Below are the code and all the weights of a small trained network. Each question names an input and a target symbol and asks about switching units off, where a switched-off unit gives its printed mean instead of its output.

import numpy as np


def w(rows, s, z=0):
    codes = np.array(rows[::2]) - 128.0
    scale = np.full(codes.shape[1], s)
    scale[-1] = z or s
    return codes * scale


def f(y):
    return np.maximum(y, 0)


def softmax(a):
    e = np.exp(a - a.max(-1, keepdims=True))
    return e / e.sum(-1, keepdims=True)


def log_softmax(a):
    a = a - a.max(-1, keepdims=True)
    return a - np.log(np.exp(a).sum(-1, keepdims=True))


def net(x, mask):
    ids = ['βγδζηλπστφψ'.index(c) for c in x.split()]
    T = len(ids)
    res = E[ids] + P[:T]
    r = res
    for j in range(3):
        rows = slice(3 * j, 3 * j + 3)
        q, k, v = (r @ M[0][rows].T for M in (Q, K, V))
        z = softmax(np.where(np.tri(T) > 0, q @ k.T / 3**0.5, -1e9)) @ v
        o = O[0][rows]
        res = res + np.where(mask[j], z, o[:, -1]) @ o[:, :-1]
    y = f(res @ A[0][:, :-1].T + A[0][:, -1])
    res = res + np.where(mask[3:7], y, B[0][:, -1]) @ B[0][:, :-1]
    return log_softmax(res[-1] @ U[:, :-1].T + U[:, -1])


Q, K, V, O, A, B = {}, {}, {}, {}, {}, {}
E = w([
[136,179,88],'β',
[105,108,50],'γ',
[128,127,79],'δ',
[168,116,48],'ζ',
[112,118,62],'η',
[118,16,53],'λ',
[114,157,194],'π',
[134,50,6],'σ',
[114,100,67],'τ',
[82,34,247],'φ',
[72,131,125],'ψ',
],0.011)
P = w([
[220,114,178],'0',
[21,76,150],'1',
[143,177,106],'2',
[165,70,127],'3',
[2,89,138],'4',
[143,197,112],'5',
[170,49,109],'6',
],0.017)
Q[0] = w([
[150,175,114],'H1',
[223,103,66],'H1',
[191,86,156],'H1',
[2,114,137],'H2',
[155,135,75],'H2',
[119,153,121],'H2',
[74,133,116],'H3',
[179,97,160],'H3',
[141,86,106],'H3',
],0.013)
K[0] = w([
[107,44,94],'H1',
[108,178,99],'H1',
[118,182,137],'H1',
[248,126,138],'H2',
[131,179,93],'H2',
[142,97,60],'H2',
[117,88,121],'H3',
[95,136,166],'H3',
[104,157,139],'H3',
],0.015)
V[0] = w([
[95,128,140],'H1',
[139,126,204],'H1',
[121,77,68],'H1',
[125,73,188],'H2',
[113,201,206],'H2',
[203,246,117],'H2',
[152,90,189],'H3',
[41,95,43],'H3',
[57,98,161],'H3',
],0.011)
O[0] = w([
[182,167,181,122],'H1',
[61,116,143,179],'H1',
[142,73,50,131],'H1',
[36,95,184,238],'H2',
[22,212,95,104],'H2',
[180,254,137,2],'H2',
[205,130,154,196],'H3',
[121,224,207,155],'H3',
[134,189,133,206],'H3',
],0.0074,0.0087)
A[0] = w([
[107,95,210,19],'N1',
[81,240,191,254],'N2',
[246,185,79,135],'N3',
[176,85,132,47],'N4',
],0.011,0.0087)
B[0] = w([
[101,144,20,245],'N1',
[216,186,117,254],'N2',
[2,209,141,151],'N3',
[141,170,27,168],'N4',
],0.0098,0.0092)
U = w([
[182,149,124,137],'β',
[129,139,139,138],'γ',
[159,133,114,134],'δ',
[196,113,127,170],'ζ',
[128,145,79,89],'η',
[80,60,141,74],'λ',
[141,175,88,72],'π',
[139,73,248,215],'σ',
[157,124,87,113],'τ',
[33,173,125,28],'φ',
[163,122,213,247],'ψ',
],0.016,0.013)

Each question gives the input, a string of symbols that net reads in full, and the target symbol t.
The units are the heads (3 rows each of Q, K, V and O) and the neurons (one row each of A and B). Each row of codes is followed by its name. A weight is (code - 128) times the scale printed after its matrix; where a second scale follows, it is the last column's (O, A, B and U).
mask holds one flag per unit, heads first, then neurons. A switched-off unit (its flag False) gives its mean, the last column of its rows in O or B, instead of its output. The means were averaged over made-up inputs and are rounded, as every weight is.
A unit's drop is (log p(t) with every unit on - log p(t) with that unit switched off) / (log p(t) with every unit on - log p(t) with every unit switched off).
The circuit of an input: a set's keep is (log p(t) with only the set's units on - log p(t) with every unit switched off) / (log p(t) with every unit on - log p(t) with every unit switched off). Starting from all 7 units, units are removed one at a time, each time the one whose removal leaves the highest keep (on an exact tie, the one counted first), for as long as the keep stays at least 0.8.
circuit, biggest first: the units of the circuit, biggest drop first
unit that matters most: the unit with the biggest drop
k most important neurons: the k neurons with the biggest drops, biggest first
which heads matter: for each layer, one digit per head in row order, 1 if its drop is at least 0.15 and else 0, layers parted by /
drop of u: that unit's drop, to one decimal
input φ τ ζ φ η ψ, target β: circuit, biggest first	[H2, N2]
input β τ β τ ψ λ β, target σ: circuit, biggest first	[N1, N2]
input η φ β φ ψ γ λ, target σ: circuit, biggest first	[N1]
input σ φ φ σ γ, target σ: which heads matter	010
input δ γ η φ τ π, target σ: circuit, biggest first	[N1, N4]
input σ φ π, target σ: which heads matter	001
input λ φ λ φ σ φ φ, target λ: circuit, biggest first	[N1, H2]
input φ φ σ ψ, target σ: 3 most important neurons	[N1, N4, N2]
input φ γ φ π, target λ: circuit, biggest first	[N2, H2]
input π β φ ζ φ, target π: circuit, biggest first	[N2, H2]
input φ σ δ φ φ φ π, target λ: 2 most important neurons	[N2, N1]
input δ φ φ δ ψ ζ, target λ: circuit, biggest first	[H2, N2]
input σ φ τ σ δ, target σ: circuit, biggest first	[H2, N1, N4]
input β σ φ γ γ, target β: circuit, biggest first	[H2, N2, N1]
input φ γ λ η φ δ β, target λ: unit that matters most	H2
input φ π γ, target φ: 2 most important neurons	[N3, N2]
input π λ φ λ β, target π: circuit, biggest first	[H2, N2]
input σ φ γ σ σ, target σ: 3 most important neurons	[N1, N4, N2]
input φ ζ γ λ λ, target φ: circuit, biggest first	[H3, H2]
input γ β β λ φ φ ζ, target λ: circuit, biggest first	[H2]
input β φ ψ φ λ, target β: circuit, biggest first	[H2, N2, H3]
input φ λ λ, target ζ: 2 most important neurons	[N1, N3]
input σ ψ ψ σ β, target σ: circuit, biggest first	[N1, H2]
input β φ β ψ, target σ: which heads matter	000
input φ σ δ π σ, target φ: which heads matter	011
input λ ψ η τ φ γ, target φ: which heads matter	110
input π φ φ π η, target π: unit that matters most	N2
input φ φ γ φ φ, target φ: which heads matter	010
input π σ σ σ π, target π: drop of N2	1.3
input σ π λ ψ τ, target σ: drop of H2	0.6
